Read these off the grid that follows.
1) Read off the largest entry in the last row.
2) Read off the bottom entry of the column that holds the largest entry.
3) Read off the third entry on the main diagonal.
4) Read off the top entry of the column that holds the largest entry.
5) Read off the entry in the top-right corner.
6) Read off the entry just right of the largest entry.
7) Read off the entry directly below the largest entry.
8) Read off the third entry, reading row by row.
[[ 69  27  31  30  19   0  13  16 -44  10 -42]
 [-75   7   3  10 -11 -15  -6 -12  34  -9 -10]
 [  9  20  28   6  14 -18  22 -11 -12 -40 -32]
 [-36 -14 -15 -11  -4   5   7  12  20   1  25]]
1) 25
2) -36
3) 28
4) 69
5) -42
6) 27
7) -75
8) 31

A = [ 0 -7  4 23 -1 73  9  4]
The entry just right of the smallest entry is 4
The 5th entry from the end -> 23
What is the 2nd entry from the left?
Answer: -7

Read these off the grid that follows.
1) Find the 4th entry, reading row by row.
2) Find the 1st entry on the main diagonal.
3) Find the 4th-last entry, reading row by row.
4) Find the second smallest entry.
5) Find the largest entry in the last column.
6) Find the 3rd smallest entry.
7) Find the 2nd-last entry, reading row by row.
8) Find the entry just right of the largest entry.
[[  6 -27  -7 -34  -2  -3 -11  27 -11 -20   9  30]
 [  6  -7  -7   8  18   5 -11  27 -11  -4   6   9]
 [  6  -7  -7   0  -2   5 -11  27 -11  -4  32  14]
 [ -3  -7  -7 -42  -2  14 -11  27 -11  -4 -16  21]
 [  6  -7  -7   8  -2  62 -11  27 -11  -4   6  46]
 [-32  -7  -7   8  -2   2 -11  27 -11  21   6  14]
 [ 34   3   1 -46  28   5 -11  27 -11  -4 -26  -6]
 [  6  42  -7   8  -2   5 -11  27  51  -4   6  14]
 [ -7 -44  -7   8 -62   5 -11  27 -11  -4   6  14]
 [  6  -7  -7   8  -2   3 -11  27 -11  -4   6  14]
 [  6  14   1  10  -2 -20 -11  27 -11 -13   6  14]
 [ 15  27  -7   8  -2   5 -11  27 -11  15 -10 -10]
 [  6  -7  -7   8  -2   5 -11  27  20  -4  30  14]
 [  6  -7  -7  28   2   5 -11  27 -11  -4   6   4]
 [  6  -7  -7   8  -2  11 -11  27 -11 -24   6  17]]
1) -34
2) 6
3) -11
4) -46
5) 46
6) -44
7) 6
8) -11

X = ((-16, -121, 199, -345, -698, -192, -248), (-313, -526, -181, -742, -438, -71, -418), (-188, -358, -436, 91, -206, -853, -408), (172, -45, -763, 4, -880, 538, -388), (-680, -233, -400, 140, -88, 8, -278), (-957, -340, -321, -189, -631, -66, -209))
Report the entry just left of 140.
A: -400
The smallest entry is -957
Report the entry just right of -436.
A: 91
Report the entry just right of -181.
A: -742
Report the entry just right of -853.
A: -408
The entry just right of -71 -> -418
Report the entry just right of the largest entry.
A: -388
Report the entry just left of the largest entry.
A: -880
Report the entry just right of the smallest entry.
A: -340

[-21  -9 -43 -45 -60  65 -15  24  66]
Which number is the first entry? -21
Which number is the entry just left of 24? -15
Which number is the last entry? 66

Questions about the row below.
1) The entry just right of the centre entry?
2) The median entry?
3) The centre entry?
array([ -3,  -3,   6, -10, -54, -68, -78,  27,  -5, -32,  24])
1) -78
2) -5
3) -68

[-50 -73 -77  66 -62  12 -10  13]
The last entry -> 13
The 2nd entry from the left: -73
Give the 2nd entry from the right.
-10

data =
[[57 56  1 -1 55 -2 55  0  1 54 55 54]
 [57  1  0 55 55 -1 54  2  0 53  0  1]
 [57 57 -1 -1 55 -1 -1  1 55 54  0 -1]
 [56 56  2  0 -1  0 54  1 55 54 55  0]
 [57 56 56 -2 56 -1 -1  0  0 -1 55 -1]
 [56 55 57  0  0 54 55 55 55 54 55 55]
 [56 55  1 56 -2 55 54  1 56 54 55 56]
 [57 56 56 -1 55 -2  0  0  1 -1 55 54]
 [56 55 56 55 55 -1 54  0 56 54 56 55]
 [56 55  0 -1 54 -2 55  0 56 54 56 55]
 [ 3 56  2 -1  0 56 55 55 55 54  0  1]
 [ 3 56  1 -1  0 55  0 55 55 54  0  0]
 [ 1  0 56  0 -1 55 -1  0 56 -1 56  2]
 [ 2  1 57  0  0 55 55 55 55 -2  0  2]
 [ 2  1 56 -1 56 54 -1  0  0 -1  0  1]]
Rows and columns are numbered from 1.
What is the entry at row 3, column 1?
A: 57
The entry in the top-right corner is 54
The entry in the bottom-left corner -> 2
The entry in row 1 and column 3: 1
The entry in row 3 and column 3 -> -1
The entry in row 3 and column 2 -> 57
What is the top-left entry?
A: 57
What is the entry in row 2 and column 1?
A: 57
What is the bottom-right entry?
A: 1
The entry at row 1, column 2: 56
The entry in row 2 and column 3 -> 0

 -6  -75   45   79    4   46
Which number is the entry just right of 45? 79
The entry just left of the smallest entry: -6
Which number is the entry just right of -75? 45

[[17 44 67 26 58 32 34 38 34 14]
 [17 10 50 31 58 58 28 36 33 25]
 [27 45 48 44 77 30 46 45 42 51]
 [42 24 41  8 58 36 55 15 13 38]
 [41 14 11 46 23 60 46 31 30 50]
 [18  5 39 36 47 13 50 13 39 49]
 [21 26 57 25 24 54 51 23 36  8]
 [53 54 21 30 48  9 24 38 26 65]
 [58 52 22 48 23 65 27 57 34 36]]
Find the last entry in the row that holds the largest entry.
Answer: 51
The top entry of the column that holds the smallest entry: 44
The entry in the bottom-left corner is 58
The top-left entry -> 17
The top-right entry is 14
The entry just left of the largest entry: 44
The first entry of the largest entry's row is 27
Find the smallest entry in the last column.
Answer: 8
Find the entry directly above the largest entry.
Answer: 58
Find the entry just right of the largest entry.
Answer: 30
The last entry, reading row by row is 36
Find the third entry on the diagonal from the top-right corner.
Answer: 45
The entry just right of 11: 46
The last entry of the smallest entry's row: 49
The smallest entry in the last row -> 22
The third entry, reading row by row: 67
Find the 2nd-last entry, reading row by row.
Answer: 34
Find the third entry on the main diagonal.
Answer: 48
The largest entry in the last row: 65
Find the entry directly below 47.
Answer: 24
The fourth entry in reading order is 26
The entry directly below 18 is 21
Find the largest entry in the last column.
Answer: 65
The maximum -> 77
Find the entry just left of the smallest entry.
Answer: 18
The entry just right of the smallest entry -> 39
The entry directly below the largest entry is 58
Find the second entry on the main diagonal.
Answer: 10
Find the smallest entry.
Answer: 5
The entry just left of 47: 36

Questions about the grid below.
1) The entry just left of 1?
2) The entry directly above 58?
3) The top-left entry?
4) The second entry in reading order?
5) The entry in the bottom-right corner?
6) The 4th entry in reading order?
7) The third entry on the main diagonal?
8) The top entry of the column that holds the smallest entry?
[[18 21 60 53 34]
 [49 21 13 53 34]
 [58 21  2 53 34]
 [49 21 20 53 34]
 [49 21 74 53 34]
 [62 21  1 53 34]
 [49 55 72 53 34]
 [49 21 20 53 34]
 [49 21 20 53 34]
 [49 35 80 53 34]
 [37 21 20 53 23]
 [63 43 20 53 79]]
1) 21
2) 49
3) 18
4) 21
5) 79
6) 53
7) 2
8) 60
